Below is a small trained network, with its code and all its weights. Each question gives an input and a target symbol and asks what happens when units are switched off, that is, made to give their printed mean instead of their output.

import numpy as np


def w(rows, s, z=0):
    codes = np.array(rows[::2]) - 128.0
    scale = np.full(codes.shape[1], s)
    scale[-1] = z or s
    return codes * scale


def f(y):
    return y / 2 * (1 + np.tanh(0.7978845608 * (y + 0.044715 * y**3)))


def softmax(a):
    e = np.exp(a - a.max(-1, keepdims=True))
    return e / e.sum(-1, keepdims=True)


def log_softmax(a):
    a = a - a.max(-1, keepdims=True)
    return a - np.log(np.exp(a).sum(-1, keepdims=True))


def net(x, mask):
    ids = ['ΓΞΣΦΩβηθλπτ'.index(c) for c in x.split()]
    T = len(ids)
    res = E[ids] + P[:T]
    q, k, v = (res @ M[0].T for M in (Q, K, V))
    z = softmax(np.where(np.tri(T) > 0, q @ k.T / 2**0.5, -1e9)) @ v
    res = res + np.where(mask[0], z, O[0][:, -1]) @ O[0][:, :-1]
    y = f(res @ A[0][:, :-1].T + A[0][:, -1])
    res = res + np.where(mask[1:9], y, B[0][:, -1]) @ B[0][:, :-1]
    return log_softmax(res[-1] @ U[:, :-1].T + U[:, -1])


Q, K, V, O, A, B = {}, {}, {}, {}, {}, {}
E = w([
[139,133,152,73,190,111],'Γ',
[168,81,219,135,142,65],'Ξ',
[165,213,175,120,83,102],'Σ',
[165,211,131,90,132,176],'Φ',
[2,106,135,155,142,72],'Ω',
[149,201,111,80,89,127],'β',
[63,155,100,136,101,92],'η',
[142,142,169,95,105,199],'θ',
[107,188,97,181,158,118],'λ',
[139,142,109,124,59,103],'π',
[217,97,179,100,47,133],'τ',
],0.021)
P = w([
[125,141,195,143,231,137],'0',
[159,1,121,115,68,43],'1',
[141,195,114,82,108,93],'2',
[144,92,109,135,115,142],'3',
[139,234,96,74,139,122],'4',
[135,139,58,142,75,136],'5',
],0.0098)
Q[0] = w([
[165,51,78,151,141,170],'head 0',
[254,22,182,206,145,144],'head 0',
],0.0065)
K[0] = w([
[201,97,59,153,29,118],'head 0',
[112,91,2,67,63,104],'head 0',
],0.0079)
V[0] = w([
[254,158,217,154,176,83],'head 0',
[143,92,159,187,214,102],'head 0',
],0.0063)
O[0] = w([
[174,110,198,247,58,144,255],'head 0',
[225,130,108,57,200,107,220],'head 0',
],0.012,0.0034)
A[0] = w([
[27,175,111,120,146,126,93],'neuron 0',
[189,233,126,152,160,127,214],'neuron 1',
[140,107,1,215,93,165,253],'neuron 2',
[168,30,113,153,108,253,45],'neuron 3',
[40,239,55,172,62,47,182],'neuron 4',
[167,107,200,175,82,138,29],'neuron 5',
[199,80,105,86,197,131,9],'neuron 6',
[6,83,122,146,79,89,39],'neuron 7',
],0.0074,0.0031)
B[0] = w([
[157,119,6,38,87,181,154],'neuron 0',
[1,150,82,86,68,31,254],'neuron 1',
[185,17,151,137,207,105,188],'neuron 2',
[85,91,135,92,167,252,131],'neuron 3',
[168,70,218,150,140,160,254],'neuron 4',
[161,220,5,122,117,193,173],'neuron 5',
[143,111,72,133,147,198,131],'neuron 6',
[80,149,161,195,127,168,155],'neuron 7',
],0.0065,0.0087)
U = w([
[151,138,171,168,96,109,48],'Γ',
[117,231,149,230,91,125,6],'Ξ',
[165,114,165,116,120,90,44],'Σ',
[205,131,19,206,88,137,3],'Φ',
[188,89,74,214,159,35,194],'Ω',
[3,119,177,176,47,77,196],'β',
[198,183,251,155,153,125,93],'η',
[98,246,191,167,140,18,184],'θ',
[75,132,121,134,84,175,210],'λ',
[165,128,152,184,127,119,96],'π',
[149,144,68,80,118,78,189],'τ',
],0.0064,0.0031)

Each question gives the input, a string of symbols that net reads in full, and the target symbol t.
The units are the heads (2 rows each of Q, K, V and O) and the neurons (one row each of A and B). Each row of codes is followed by its name. A weight is (code - 128) times the scale printed after its matrix; where a second scale follows, it is the last column's (O, A, B and U).
mask holds one flag per unit, heads first, then neurons. A switched-off unit (its flag False) gives its mean, the last column of its rows in O or B, instead of its output. The means were averaged over made-up inputs and are rounded, as every weight is.
A unit's drop is (log p(t) with every unit on - log p(t) with that unit switched off) / (log p(t) with every unit on - log p(t) with every unit switched off).
The circuit of an input: a set's keep is (log p(t) with only the set's units on - log p(t) with every unit switched off) / (log p(t) with every unit on - log p(t) with every unit switched off). Starting from all 9 units, units are removed one at a time, each time the one whose removal leaves the highest keep (on an exact tie, the one counted first), for as long as the keep stays at least 0.8.
circuit, biggest first: the units of the circuit, biggest drop first
k most important neurons: the k neurons with the biggest drops, biggest first
drop of u: that unit's drop, to one decimal
input Ξ Ω π, target Φ: circuit, biggest first	head 0; neuron 5
input η Ω θ Ω Ω, target λ: circuit, biggest first	neuron 0; head 0; neuron 7
input Ω λ β Σ Γ, target τ: circuit, biggest first	head 0; neuron 4
input Γ λ λ λ λ τ, target Φ: circuit, biggest first	neuron 5; neuron 4
input Σ Ω Ω β Φ, target Ξ: circuit, biggest first	head 0; neuron 5
input Ξ λ Ω λ λ Ω, target Ω: most important neuron	neuron 2
input Σ β Σ, target Ξ: 2 most important neurons	neuron 5; neuron 2
input Ξ β θ λ λ λ, target Ω: drop of neuron 2	0.9
input Ξ λ λ Γ Ω λ, target Ω: drop of neuron 2	0.8
input Ω λ λ, target τ: drop of head 0	1.1
input Ω λ β λ π, target τ: drop of head 0	1.4
